Here is a tiny trained network, its code and every weight. The questions are about switching its units off for an input and a class, where a switched-off unit gives its printed mean instead of its output.

import numpy as np


def w(rows, s, z=0):
    codes = np.array(rows[::2]) - 128.0
    scale = np.full(codes.shape[1], s)
    scale[-1] = z or s
    return codes * scale


def norm(h):
    return h / np.sqrt((h * h).mean(-1, keepdims=True) + 1e-5)


def f(y):
    return np.maximum(y, 0)


def log_softmax(a):
    a = a - a.max(-1, keepdims=True)
    return a - np.log(np.exp(a).sum(-1, keepdims=True))


def net(x, mask):
    res = np.array(x, float).reshape(1, 7) / 4 @ E
    u = 0
    for l in range(2):
        y = f(norm(res) @ A[l][:, :-1].T + A[l][:, -1])
        res = res + np.where(mask[u : u + 14], y, B[l][:, -1]) @ B[l][:, :-1]
        u += 14
    return log_softmax(norm(res)[-1] @ U[:, :-1].T + U[:, -1])


A, B = {}, {}
E = w([
[125,122,128,127,129,129,128,128,131,128],'x0',
[129,133,128,130,127,128,129,127,126,129],'x1',
[65,133,132,127,116,121,41,124,84,142],'x2',
[146,130,161,169,215,131,102,234,106,141],'x3',
[132,125,125,128,127,127,127,130,126,127],'x4',
[129,128,127,128,127,127,128,129,125,128],'x5',
[160,139,195,105,93,100,136,156,127,255],'x6',
],0.0052)
A[0] = w([
[128,133,128,129,130,130,128,126,133,128,117],'0.n1',
[94,120,111,127,149,109,65,148,125,115,2],'0.n2',
[95,148,56,128,58,149,167,36,138,40,135],'0.n3',
[87,137,125,126,161,94,49,167,109,136,14],'0.n4',
[118,107,92,159,231,158,105,137,133,40,105],'0.n5',
[46,88,151,112,58,119,35,66,33,152,72],'0.n6',
[164,112,142,145,177,155,155,138,129,95,13],'0.n7',
[62,123,134,131,98,137,2,112,71,143,151],'0.n8',
[111,128,120,131,131,120,103,135,130,118,79],'0.n9',
[61,143,14,149,78,163,144,47,120,4,159],'0.n10',
[52,137,79,130,138,133,49,111,102,80,11],'0.n11',
[152,109,114,150,154,162,167,116,109,80,55],'0.n12',
[117,89,115,47,33,91,146,24,166,177,128],'0.n13',
[114,102,96,158,228,152,97,140,128,28,107],'0.n14',
],0.0035,0.0029)
B[0] = w([
[130,124,128,128,126,128,125,128,130,129,128],'0.n1',
[138,75,178,163,141,187,166,107,90,87,137],'0.n2',
[186,87,199,105,211,100,87,149,150,192,228],'0.n3',
[159,78,209,165,127,186,169,135,88,135,152],'0.n4',
[85,195,86,147,3,121,189,150,134,139,198],'0.n5',
[84,195,30,72,115,89,127,157,223,169,200],'0.n6',
[116,156,94,122,120,46,101,153,160,146,138],'0.n7',
[52,158,107,89,111,123,77,70,100,166,212],'0.n8',
[143,108,138,132,128,151,141,116,114,108,132],'0.n9',
[194,64,203,96,235,93,70,131,158,198,254],'0.n10',
[119,62,147,157,117,169,98,101,70,49,166],'0.n11',
[121,152,111,131,132,75,141,155,178,156,146],'0.n12',
[79,192,143,193,78,178,179,145,75,89,232],'0.n13',
[88,191,94,146,9,120,184,150,140,136,203],'0.n14',
],0.0038,0.0049)
A[1] = w([
[139,150,138,108,33,149,176,94,121,162,54],'1.n1',
[147,160,132,142,76,159,226,143,149,126,49],'1.n2',
[214,117,178,128,136,119,230,107,160,140,156],'1.n3',
[121,108,102,107,144,134,107,103,143,124,62],'1.n4',
[243,60,173,139,242,104,156,147,154,127,78],'1.n5',
[83,95,151,132,197,112,4,141,82,133,151],'1.n6',
[132,166,140,131,110,93,113,192,113,186,117],'1.n7',
[128,77,67,84,134,136,122,47,165,71,123],'1.n8',
[155,134,144,108,203,119,100,178,99,195,86],'1.n9',
[47,153,59,159,100,167,79,138,1,82,3],'1.n10',
[120,105,161,91,123,139,60,96,116,171,136],'1.n11',
[86,134,83,184,134,125,120,172,106,68,114],'1.n12',
[139,96,103,115,123,136,141,81,143,79,79],'1.n13',
[149,153,64,154,126,164,241,175,180,94,39],'1.n14',
],0.005,0.0032)
B[1] = w([
[83,142,110,164,116,137,126,183,65,73,191],'1.n1',
[208,73,131,146,138,95,77,134,99,103,187],'1.n2',
[92,84,167,169,127,222,169,117,101,79,254],'1.n3',
[166,119,142,129,141,123,114,148,114,142,142],'1.n4',
[1,223,102,88,138,155,172,111,192,180,234],'1.n5',
[233,68,176,150,103,114,124,122,56,94,241],'1.n6',
[114,120,87,109,146,131,123,68,163,83,230],'1.n7',
[170,120,153,95,205,132,112,154,144,207,181],'1.n8',
[139,95,98,83,168,135,112,40,168,97,204],'1.n9',
[119,122,198,136,118,223,213,87,148,139,188],'1.n10',
[151,142,80,138,156,76,101,194,137,84,214],'1.n11',
[148,128,115,147,78,129,188,135,133,132,177],'1.n12',
[107,143,139,104,152,138,127,139,145,178,145],'1.n13',
[197,122,79,121,108,29,19,150,110,143,189],'1.n14',
],0.0057,0.0048)
U = w([
[94,134,144,88,217,185,188,96,225,157,215],'0',
[129,106,176,190,54,194,193,137,58,77,185],'1',
[201,71,168,80,182,72,3,94,88,140,123],'2',
[19,221,82,85,47,75,96,116,101,174,3],'3',
[195,152,29,170,107,37,120,210,171,95,58],'4',
],0.011,0.0017)

Each question gives the input, the list of numbers given to net, and the class t.
The units are the neurons (one row each of A and B). Each row of codes is followed by its name. A weight is (code - 128) times the scale printed after its matrix; where a second scale follows, it is the last column's (A, B and U).
mask holds one flag per neuron, layer by layer. A switched-off neuron (its flag False) gives its mean, the last column of its row in B, instead of its output. The means were averaged over made-up inputs and are rounded, as every weight is.
A unit's drop is (log p(t) with every unit on - log p(t) with that unit switched off) / (log p(t) with every unit on - log p(t) with every unit switched off).
The circuit of an input: a set's keep is (log p(t) with only the set's units on - log p(t) with every unit switched off) / (log p(t) with every unit on - log p(t) with every unit switched off). Starting from the 12 units with the biggest drops (on a tie, the unit counted first), units are removed one at a time, each time the one whose removal leaves the highest keep (on an exact tie, the one counted first), for as long as the keep stays at least 0.8.
circuit, biggest first: the units of the circuit, biggest drop first
top k neurons: the k neurons with the biggest drops, biggest first
top k neurons in layer l: the k neurons of layer l with the biggest drops, biggest first
drop of u: that unit's drop, to one decimal
input [3,1,0,-7,-6,-6,2], class 1: circuit, biggest first => [0.n13; 1.n5]
input [0,4,4,6,-2,0,0], class 1: circuit, biggest first => [0.n10; 1.n10]
input [3,-8,-2,-8,-6,8,1], class 1: top neuron => [0.n13]
input [2,-8,0,1,-6,2,-8], class 4: top 3 neurons in layer 0 => [0.n5; 0.n14; 0.n8]
input [-8,-7,0,6,6,6,5], class 0: top 3 neurons => [1.n5; 0.n8; 1.n14]
input [-1,-6,0,-8,2,4,8], class 1: circuit, biggest first => [0.n13; 1.n5]
input [3,2,0,6,-7,5,8], class 0: top 2 neurons => [1.n5; 0.n8]
input [-8,-3,-6,3,-2,0,0], class 4: top 3 neurons => [0.n10; 1.n14; 0.n3]
input [-8,-2,-1,0,7,-8,-8], class 0: top 2 neurons => [0.n10; 0.n3]
input [6,2,-6,2,-4,-7,-7], class 4: top 3 neurons => [0.n5; 0.n14; 1.n14]
input [-8,-3,-6,2,3,-3,-6], class 4: top 2 neurons => [0.n5; 1.n14]
input [-2,-4,0,-6,3,4,6], class 1: top 3 neurons => [0.n13; 1.n5; 0.n8]
input [2,0,0,3,-6,4,7], class 0: top 2 neurons => [0.n8; 1.n14]
input [-2,-5,3,-5,-4,6,-7], class 2: circuit, biggest first => [0.n10]
input [-5,-8,-7,4,5,-6,-1], class 4: top 2 neurons => [1.n14; 0.n10]
input [1,8,5,8,7,-2,0], class 1: top 2 neurons => [0.n10; 0.n3]
input [8,5,0,8,-2,-3,6], class 0: top 3 neurons => [1.n5; 0.n8; 1.n14]
input [7,5,6,1,-6,-8,-4], class 1: top 3 neurons => [1.n10; 0.n14; 0.n5]
input [7,4,-2,1,2,1,-3], class 4: top 2 neurons in layer 0 => [0.n5; 0.n14]
input [-5,-3,5,-4,-3,-1,-7], class 2: circuit, biggest first => [0.n10]
input [4,4,-1,-6,-1,-4,1], class 1: drop of 0.n13 => 5.4
input [-7,-8,3,-8,6,-4,-8], class 2: drop of 0.n10 => 0.8
input [-6,1,-8,5,-8,-7,-5], class 4: drop of 1.n14 => 0.2
